Below are the code and all the weights of a small trained network. Each question names an input and a target symbol and asks about switching units off, where a switched-off unit gives its printed mean instead of its output.

import numpy as np


def w(rows, s, z=0):
    codes = np.array(rows[::2]) - 128.0
    scale = np.full(codes.shape[1], s)
    scale[-1] = z or s
    return codes * scale


def f(y):
    return y / 2 * (1 + np.tanh(0.7978845608 * (y + 0.044715 * y**3)))


def softmax(a):
    e = np.exp(a - a.max(-1, keepdims=True))
    return e / e.sum(-1, keepdims=True)


def log_softmax(a):
    a = a - a.max(-1, keepdims=True)
    return a - np.log(np.exp(a).sum(-1, keepdims=True))


def net(x, mask):
    ids = ['ΓΘΛΦαδεζημτψω'.index(c) for c in x.split()]
    T = len(ids)
    res = E[ids] + P[:T]
    u = 0
    for l in range(2):
        r = res
        for j in range(2):
            rows = slice(2 * j, 2 * j + 2)
            q, k, v = (r @ M[l][rows].T for M in (Q, K, V))
            z = softmax(np.where(np.tri(T) > 0, q @ k.T / 2**0.5, -1e9)) @ v
            o = O[l][rows]
            res = res + np.where(mask[u + j], z, o[:, -1]) @ o[:, :-1]
        u += 2
        y = f(res @ A[l][:, :-1].T + A[l][:, -1])
        res = res + np.where(mask[u : u + 8], y, B[l][:, -1]) @ B[l][:, :-1]
        u += 8
    return log_softmax(res[-1] @ U[:, :-1].T + U[:, -1])


Q, K, V, O, A, B = {}, {}, {}, {}, {}, {}
E = w([
[114,155,101,55,64,102],'Γ',
[122,159,157,66,133,133],'Θ',
[111,67,203,154,122,102],'Λ',
[163,140,77,93,17,122],'Φ',
[176,105,223,145,175,165],'α',
[160,93,123,129,42,97],'δ',
[174,138,180,106,155,158],'ε',
[127,7,25,126,185,204],'ζ',
[102,114,238,119,193,165],'η',
[167,99,168,141,101,145],'μ',
[96,115,180,98,136,116],'τ',
[113,118,114,92,46,88],'ψ',
[168,133,137,105,84,131],'ω',
],0.019)
P = w([
[96,144,161,184,126,232],'0',
[147,117,214,73,105,118],'1',
[154,54,191,51,144,149],'2',
[187,122,66,203,254,27],'3',
[155,183,180,148,109,80],'4',
[143,25,179,48,120,247],'5',
[144,91,35,156,236,60],'6',
[64,161,251,136,83,120],'7',
],0.013)
Q[0] = w([
[133,151,49,223,196,75],'0.h1',
[118,226,220,163,65,93],'0.h1',
[122,143,239,84,37,150],'0.h2',
[114,253,103,239,159,67],'0.h2',
],0.012)
K[0] = w([
[156,196,239,112,59,77],'0.h1',
[172,7,127,17,143,136],'0.h1',
[112,25,80,68,157,187],'0.h2',
[179,154,245,50,63,93],'0.h2',
],0.013)
V[0] = w([
[142,51,196,199,69,82],'0.h1',
[253,196,146,106,172,179],'0.h1',
[205,84,73,127,75,133],'0.h2',
[145,61,160,215,179,169],'0.h2',
],0.015)
O[0] = w([
[102,248,134,23,191,185,254],'0.h1',
[241,179,177,211,125,58,178],'0.h1',
[200,69,74,36,143,150,186],'0.h2',
[133,208,58,156,202,91,205],'0.h2',
],0.013,0.0082)
A[0] = w([
[50,24,15,130,119,253,158],'0.n1',
[123,46,171,173,90,128,3],'0.n2',
[111,73,251,151,248,151,194],'0.n3',
[213,108,64,200,136,162,199],'0.n4',
[92,172,121,119,131,156,38],'0.n5',
[133,97,135,152,212,104,152],'0.n6',
[128,65,97,166,171,43,48],'0.n7',
[241,54,36,82,158,126,135],'0.n8',
],0.0054,0.0042)
B[0] = w([
[154,168,187,177,180,91,222],'0.n1',
[95,174,129,168,123,80,150],'0.n2',
[89,176,52,87,47,60,206],'0.n3',
[125,179,117,78,111,110,193],'0.n4',
[149,107,75,134,211,158,162],'0.n5',
[124,80,81,100,3,123,169],'0.n6',
[108,167,96,73,123,200,142],'0.n7',
[34,160,126,133,110,107,255],'0.n8',
],0.0072,0.0098)
Q[1] = w([
[118,152,161,171,120,132],'1.h1',
[136,85,107,107,187,72],'1.h1',
[80,177,201,208,110,253],'1.h2',
[118,164,153,46,98,73],'1.h2',
],0.0055)
K[1] = w([
[165,125,93,21,158,1],'1.h1',
[127,179,97,130,108,183],'1.h1',
[56,162,165,62,97,30],'1.h2',
[151,76,90,150,178,136],'1.h2',
],0.0065)
V[1] = w([
[48,103,1,169,154,115],'1.h1',
[195,85,55,105,132,96],'1.h1',
[75,78,145,83,218,5],'1.h2',
[140,149,211,132,175,180],'1.h2',
],0.0084)
O[1] = w([
[175,113,53,80,109,144,2],'1.h1',
[65,88,50,69,158,94,30],'1.h1',
[90,219,44,226,88,172,121],'1.h2',
[95,242,180,59,1,123,203],'1.h2',
],0.009,0.0084)
A[1] = w([
[142,174,128,116,83,130,2],'1.n1',
[144,137,149,157,124,79,24],'1.n2',
[130,171,109,142,202,161,232],'1.n3',
[135,123,114,138,90,46,147],'1.n4',
[131,135,60,149,183,155,106],'1.n5',
[115,173,98,251,184,85,123],'1.n6',
[170,143,82,138,89,154,158],'1.n7',
[102,91,172,121,72,183,24],'1.n8',
],0.012,0.0093)
B[1] = w([
[117,5,114,105,198,117,190],'1.n1',
[122,90,16,213,212,254,174],'1.n2',
[110,92,69,150,64,41,251],'1.n3',
[185,191,133,167,171,177,186],'1.n4',
[187,167,241,178,162,191,180],'1.n5',
[120,53,117,64,85,160,246],'1.n6',
[56,139,228,128,181,110,159],'1.n7',
[30,23,117,182,219,69,172],'1.n8',
],0.0084,0.023)
U = w([
[127,63,76,126,89,154,146],'Γ',
[199,16,148,85,99,106,116],'Θ',
[80,115,154,105,179,216,66],'Λ',
[138,91,95,134,164,118,160],'Φ',
[124,88,115,191,156,56,80],'α',
[81,157,81,153,172,121,77],'δ',
[156,53,47,117,194,84,19],'ε',
[173,95,107,114,199,194,95],'ζ',
[210,145,220,116,86,146,195],'η',
[161,112,88,43,125,175,158],'μ',
[142,133,161,190,77,176,156],'τ',
[109,150,157,147,2,142,254],'ψ',
[164,109,117,127,141,22,158],'ω',
],0.0081,0.0058)

Each question gives the input, a string of symbols that net reads in full, and the target symbol t.
The units are the heads (2 rows each of Q, K, V and O) and the neurons (one row each of A and B). Each row of codes is followed by its name. A weight is (code - 128) times the scale printed after its matrix; where a second scale follows, it is the last column's (O, A, B and U).
mask holds one flag per unit, layer by layer, with each layer's heads first. A switched-off unit (its flag False) gives its mean, the last column of its rows in O or B, instead of its output. The means were averaged over made-up inputs and are rounded, as every weight is.
A unit's drop is (log p(t) with every unit on - log p(t) with that unit switched off) / (log p(t) with every unit on - log p(t) with every unit switched off).
The circuit of an input: a set's keep is (log p(t) with only the set's units on - log p(t) with every unit switched off) / (log p(t) with every unit on - log p(t) with every unit switched off). Starting from the 12 units with the biggest drops (on a tie, the unit counted first), units are removed one at a time, each time the one whose removal leaves the highest keep (on an exact tie, the one counted first), for as long as the keep stays at least 0.8.
circuit, biggest first: the units of the circuit, biggest drop first
top k neurons: the k neurons with the biggest drops, biggest first
which heads matter: for each layer, one digit per head in row order, 1 if its drop is at least 0.15 and else 0, layers parted by /
input ψ τ δ τ μ, target μ: circuit, biggest first => (0.h1, 0.h2)
input ψ ω ψ ζ Φ Θ ψ τ, target ψ: which heads matter => 10 / 01
input μ ω ψ Θ, target η: top neuron => (1.n3)
input Θ ω ψ Λ, target η: circuit, biggest first => (0.h2, 1.n3, 0.h1)
input α μ ψ ω ε, target Λ: circuit, biggest first => (0.h1, 0.h2, 1.n3)
input δ ε Θ ψ ε Γ ψ, target ζ: which heads matter => 10 / 00
input Λ μ Γ μ, target ω: top 4 neurons => (1.n1, 1.n3, 1.n2, 1.n6)
input ω τ δ μ ε, target μ: circuit, biggest first => (0.h2, 0.h1)
input ε ψ Φ, target ζ: which heads matter => 11 / 00
input ψ μ τ ψ ψ ψ, target Λ: circuit, biggest first => (1.n3, 0.h1)
input Λ ω η, target δ: circuit, biggest first => (0.h2, 1.n3, 0.h1)
input τ ε η α μ δ, target ε: which heads matter => 11 / 00
input μ ψ ω Θ Γ ψ δ, target α: circuit, biggest first => (0.h2, 1.n8, 0.h1, 1.n6)
input τ Θ ψ Θ Γ ω Φ, target α: circuit, biggest first => (1.n8, 0.h2, 0.h1, 1.n6)
input ψ η Λ, target Λ: circuit, biggest first => (0.h1)
input δ ψ Λ ζ, target δ: circuit, biggest first => (0.h1, 1.h2)
input ω ψ δ ε α η, target ζ: which heads matter => 11 / 00
input Λ ω ψ Θ τ, target Λ: which heads matter => 11 / 01
input ζ ψ ε Λ, target ζ: circuit, biggest first => (1.h2, 1.n5, 0.h1)
input ψ α δ Φ Φ, target μ: circuit, biggest first => (0.h1)
input ε Φ Λ Λ Λ Λ, target δ: which heads matter => 10 / 00
input Γ ε Φ, target α: which heads matter => 11 / 00
input μ α μ ψ ζ ε, target μ: top 3 neurons => (0.n8, 1.n3, 1.n8)
